Below is a small trained network, with its code and all its weights. Each question gives an input and a class and asks what happens when units are switched off, that is, made to give their printed mean instead of their output.

import numpy as np


def w(rows, s, z=0):
    codes = np.array(rows[::2]) - 128.0
    scale = np.full(codes.shape[1], s)
    scale[-1] = z or s
    return codes * scale


def f(y):
    return np.maximum(y, 0)


def log_softmax(a):
    a = a - a.max(-1, keepdims=True)
    return a - np.log(np.exp(a).sum(-1, keepdims=True))


def net(x, mask):
    res = np.array(x, float).reshape(1, 5) / 4 @ E
    y = f(res @ A[0][:, :-1].T + A[0][:, -1])
    res = res + np.where(mask, y, B[0][:, -1]) @ B[0][:, :-1]
    return log_softmax(res[-1] @ U[:, :-1].T + U[:, -1])


A, B = {}, {}
E = w([
[249,152,124],'x0',
[128,128,128],'x1',
[151,49,212],'x2',
[128,128,128],'x3',
[122,188,187],'x4',
],0.019)
A[0] = w([
[94,75,108,250],'n1',
[110,173,212,141],'n2',
[208,242,16,144],'n3',
[110,232,231,132],'n4',
[128,172,162,131],'n5',
[249,105,173,66],'n6',
[135,201,43,254],'n7',
[130,234,160,58],'n8',
[140,53,203,158],'n9',
[96,212,136,186],'n10',
[56,95,160,110],'n11',
[49,188,62,222],'n12',
],0.019,0.009)
B[0] = w([
[72,124,162,190],'n1',
[224,193,143,184],'n2',
[85,199,189,252],'n3',
[249,157,93,208],'n4',
[169,126,90,158],'n5',
[149,47,80,230],'n6',
[67,190,121,227],'n7',
[167,164,92,182],'n8',
[144,89,201,223],'n9',
[160,148,71,193],'n10',
[161,176,182,191],'n11',
[105,61,36,227],'n12',
],0.018,0.03)
U = w([
[26,110,61,146],'0',
[137,152,1,146],'1',
[63,107,239,57],'2',
[185,187,204,135],'3',
[61,203,178,255],'4',
[141,239,129,25],'5',
[115,35,115,238],'6',
[202,89,109,23],'7',
],0.015,0.0081)

Each question gives the input, the list of numbers given to net, and the class t.
The units are the neurons (one row each of A and B). Each row of codes is followed by its name. A weight is (code - 128) times the scale printed after its matrix; where a second scale follows, it is the last column's (A, B and U).
mask holds one flag per neuron, in row order. A switched-off neuron (its flag False) gives its mean, the last column of its row in B, instead of its output. The means were averaged over made-up inputs and are rounded, as every weight is.
A unit's drop is (log p(t) with every unit on - log p(t) with that unit switched off) / (log p(t) with every unit on - log p(t) with every unit switched off).
The circuit of an input: a set's keep is (log p(t) with only the set's units on - log p(t) with every unit switched off) / (log p(t) with every unit on - log p(t) with every unit switched off). Starting from all 12 units, units are removed one at a time, each time the one whose removal leaves the highest keep (on an exact tie, the one counted first), for as long as the keep stays at least 0.8.
units of the circuit, in order: the units of the circuit, biggest drop first
most important unit: the unit with the biggest drop
top k neurons: the k neurons with the biggest drops, biggest first
drop of u: that unit's drop, to one decimal
input [8,-6,5,5,7], class 7: most important unit -> n6
input [8,6,1,5,-4], class 6: units of the circuit, in order -> (n6 n4)
input [-8,0,-1,-6,5], class 1: top 2 neurons -> (n12 n3)
input [-5,-1,-4,2,0], class 0: top 2 neurons -> (n4 n2)
input [1,6,2,3,4], class 7: top 2 neurons -> (n3 n7)
input [-3,3,0,-4,6], class 1: top 3 neurons -> (n3 n9 n10)
input [-6,4,1,-2,2], class 3: top 2 neurons -> (n6 n11)
input [0,7,2,8,-4], class 2: top 4 neurons -> (n12 n6 n4 n10)
input [0,-2,2,-3,-3], class 2: top 3 neurons -> (n12 n6 n4)
input [6,-4,1,-3,-2], class 6: top 3 neurons -> (n6 n4 n2)
input [-3,3,-7,-5,0], class 0: top 2 neurons -> (n12 n4)
input [8,7,1,-7,-1], class 6: top 4 neurons -> (n6 n4 n2 n11)
input [-7,-1,0,-6,-5], class 0: top 3 neurons -> (n12 n3 n9)
input [-8,1,1,4,-4], class 2: most important unit -> n11
input [-6,-3,-2,-1,-1], class 0: drop of n4 -> 0.3
input [-3,-5,4,-1,-1], class 2: drop of n4 -> 0.4
input [-4,5,3,3,-6], class 2: drop of n10 -> 0.0
